[[135 157 117 109]
 [131 137 122 144]
 [131 111 133 105]]
->
[135 137 133]

[[128 141 127 105]
 [131 122 133 130]
 [118 129 113 130]]
->
[128 122 113]

[[143 147]
 [110 139]
 [129 151]
 [148 120]
 [113 145]]
->
[143 139]

[[142 137 117 125 143]
 [126 134 115 119 140]
 [ 99 119 128 119 141]
 [125 126 131 128 125]]
->
[142 134 128 128]

[[126 117 110]
 [118 104 111]
 [121 110 115]
 [106 128 117]]
->
[126 104 115]

[[136 126]
 [130 148]
 [122 116]
 [119 103]
 [140 125]]
->
[136 148]

[[113 121 111 136]
 [147 126 110 131]
 [123 146 143 129]
 [152 133 142 113]]
->
[113 126 143 113]

[[133 119 131]
 [125 114 123]
 [120 117 106]]
->
[133 114 106]
---
[[124 121 125 132]
 [119 121 128 156]
 [135 102 132 133]
 [136 103 129 123]
 [126 122 128 156]
 [140 126 136 136]
 [136 139 133 106]
 [142 131 138 120]]
->
[[125 132 124 121]
 [128 156 119 121]
 [132 133 135 102]
 [129 123 136 103]
 [128 156 126 122]
 [136 136 140 126]
 [133 106 136 139]
 [138 120 142 131]]

[[138 139 127 132 135 138 143 112 127 123 126 128 103]
 [129 128 134 123 143 124 135 139 145 144 115 126 120]
 [123 124 132 131 129 122 133 139 124 123 142 143 102]
 [119 123 133 132 127 121 108 126 125 106 140 115 143]
 [123 127 140 130 143 119 114 139 136 127 108 115 123]
 [131 129 130 134 128 129 130 127 126 124 137 139 126]]
->
[[128 103 138 139 127 132 135 138 143 112 127 123 126]
 [126 120 129 128 134 123 143 124 135 139 145 144 115]
 [143 102 123 124 132 131 129 122 133 139 124 123 142]
 [115 143 119 123 133 132 127 121 108 126 125 106 140]
 [115 123 123 127 140 130 143 119 114 139 136 127 108]
 [139 126 131 129 130 134 128 129 130 127 126 124 137]]

[[123 137 135 119 137 135 137 134 136]
 [134 121 121 136 116 119 116 126 113]
 [125 134 133 122 129 130 129 135 125]
 [115 146 143 110 146 144 146 142 142]
 [134 122 122 134 119 120 119 126 117]
 [125 130 131 125 134 133 134 127 138]
 [142 104 109 152 111 112 110 106 119]
 [122 139 136 117 134 134 134 140 128]
 [131 122 123 134 122 123 122 124 122]]
->
[[134 136 123 137 135 119 137 135 137]
 [126 113 134 121 121 136 116 119 116]
 [135 125 125 134 133 122 129 130 129]
 [142 142 115 146 143 110 146 144 146]
 [126 117 134 122 122 134 119 120 119]
 [127 138 125 130 131 125 134 133 134]
 [106 119 142 104 109 152 111 112 110]
 [140 128 122 139 136 117 134 134 134]
 [124 122 131 122 123 134 122 123 122]]

[[129 124 126 124 127 128 126 132 137 128 129 128 123]
 [140 154 113 129 129 125 130 114 134 119 131 133 127]
 [134 125 125 122 111 121 120 126 121 128 131 128 140]]
->
[[128 123 129 124 126 124 127 128 126 132 137 128 129]
 [133 127 140 154 113 129 129 125 130 114 134 119 131]
 [128 140 134 125 125 122 111 121 120 126 121 128 131]]

[[109 140 152 102 149 113 141 151 144 139 111 150]
 [134 152 147 145 131 151 129 143 107 136 119 113]
 [106 117 149 111 128 127 104 143 115 118 140 127]
 [105 143 136 118 145 124 149 128 148 132 115 150]
 [121 103 140 122 139 148 113 110 115 123 146 118]]
->
[[111 150 109 140 152 102 149 113 141 151 144 139]
 [119 113 134 152 147 145 131 151 129 143 107 136]
 [140 127 106 117 149 111 128 127 104 143 115 118]
 [115 150 105 143 136 118 145 124 149 128 148 132]
 [146 118 121 103 140 122 139 148 113 110 115 123]]

[[132 131 121 129 133 125 130 134 130 127 133 123]
 [132 130 125 132 129 124 133 132 132 132 131 124]
 [130 130 129 131 128 126 132 131 130 132 129 125]
 [126 132 127 130 130 126 129 129 129 129 129 129]
 [127 129 125 129 130 125 127 128 127 131 125 130]
 [120 119 136 119 118 137 118 118 122 118 123 136]
 [110 110 143 108 113 146 108 111 109 110 107 146]
 [111 110 145 110 110 147 110 112 109 109 109 147]]
->
[[133 123 132 131 121 129 133 125 130 134 130 127]
 [131 124 132 130 125 132 129 124 133 132 132 132]
 [129 125 130 130 129 131 128 126 132 131 130 132]
 [129 129 126 132 127 130 130 126 129 129 129 129]
 [125 130 127 129 125 129 130 125 127 128 127 131]
 [123 136 120 119 136 119 118 137 118 118 122 118]
 [107 146 110 110 143 108 113 146 108 111 109 110]
 [109 147 111 110 145 110 110 147 110 112 109 109]]
---
[[129 117 151 127 129 133]
 [126 126 125 125 127 122]]
->
[[122 127 125 125 126 126]
 [133 129 127 151 117 129]]

[[119 121 137 128 127 127 116 134]
 [114 115 143 106 110 106 122 103]]
->
[[103 122 106 110 106 143 115 114]
 [134 116 127 127 128 137 121 119]]

[[122 132 127 125 128 139 134 122 132 126 119 126]
 [114 121 132 129 130 116 134 129 122 127 119 150]
 [126 127 132 125 132 127 134 124 126 129 119 115]
 [130 123 137 125 133 126 134 117 117 129 119 146]
 [127 134 129 133 127 122 134 131 136 130 119 127]
 [124 127 132 125 139 143 134 129 124 127 119 138]
 [124 127 132 132 134 134 134 139 124 123 119 127]
 [124 123 130 125 135 139 134 134 124 127 119 127]]
->
[[127 119 127 124 134 134 139 135 125 130 123 124]
 [127 119 123 124 139 134 134 134 132 132 127 124]
 [138 119 127 124 129 134 143 139 125 132 127 124]
 [127 119 130 136 131 134 122 127 133 129 134 127]
 [146 119 129 117 117 134 126 133 125 137 123 130]
 [115 119 129 126 124 134 127 132 125 132 127 126]
 [150 119 127 122 129 134 116 130 129 132 121 114]
 [126 119 126 132 122 134 139 128 125 127 132 122]]

[[111 113 142]
 [104 104 152]
 [142 144 112]
 [108 108 154]
 [109 109 149]
 [151 150 103]
 [110 110 149]]
->
[[149 110 110]
 [103 150 151]
 [149 109 109]
 [154 108 108]
 [112 144 142]
 [152 104 104]
 [142 113 111]]

[[143 153 145]
 [143 146 152]
 [114 107 111]
 [144 149 142]
 [145 140 142]
 [145 141 140]
 [141 149 138]
 [145 140 144]
 [109 119 117]]
->
[[117 119 109]
 [144 140 145]
 [138 149 141]
 [140 141 145]
 [142 140 145]
 [142 149 144]
 [111 107 114]
 [152 146 143]
 [145 153 143]]

[[130 125 139 111 131 129 128 128 129 130 130 114 128 127]
 [126 127 123 153 121 129 129 128 125 129 131 144 126 130]
 [129 132 115 149 109 130 133 134 132 129 132 152 130 118]
 [126 128 131 101 135 126 128 127 125 127 128 109 125 141]
 [129 129 121 124 136 128 129 130 128 129 133 116 129 129]
 [129 126 142 101 136 128 127 126 124 126 126 111 126 131]]
->
[[131 126 111 126 126 124 126 127 128 136 101 142 126 129]
 [129 129 116 133 129 128 130 129 128 136 124 121 129 129]
 [141 125 109 128 127 125 127 128 126 135 101 131 128 126]
 [118 130 152 132 129 132 134 133 130 109 149 115 132 129]
 [130 126 144 131 129 125 128 129 129 121 153 123 127 126]
 [127 128 114 130 130 129 128 128 129 131 111 139 125 130]]

[[132 122]
 [128 103]]
->
[[103 128]
 [122 132]]

[[128 130 126 128 133 131 129 126 132 118 136 130 130 127]
 [125 126 129 130 129 123 125 127 124 134 131  99 123 135]]
->
[[135 123  99 131 134 124 127 125 123 129 130 129 126 125]
 [127 130 130 136 118 132 126 129 131 133 128 126 130 128]]
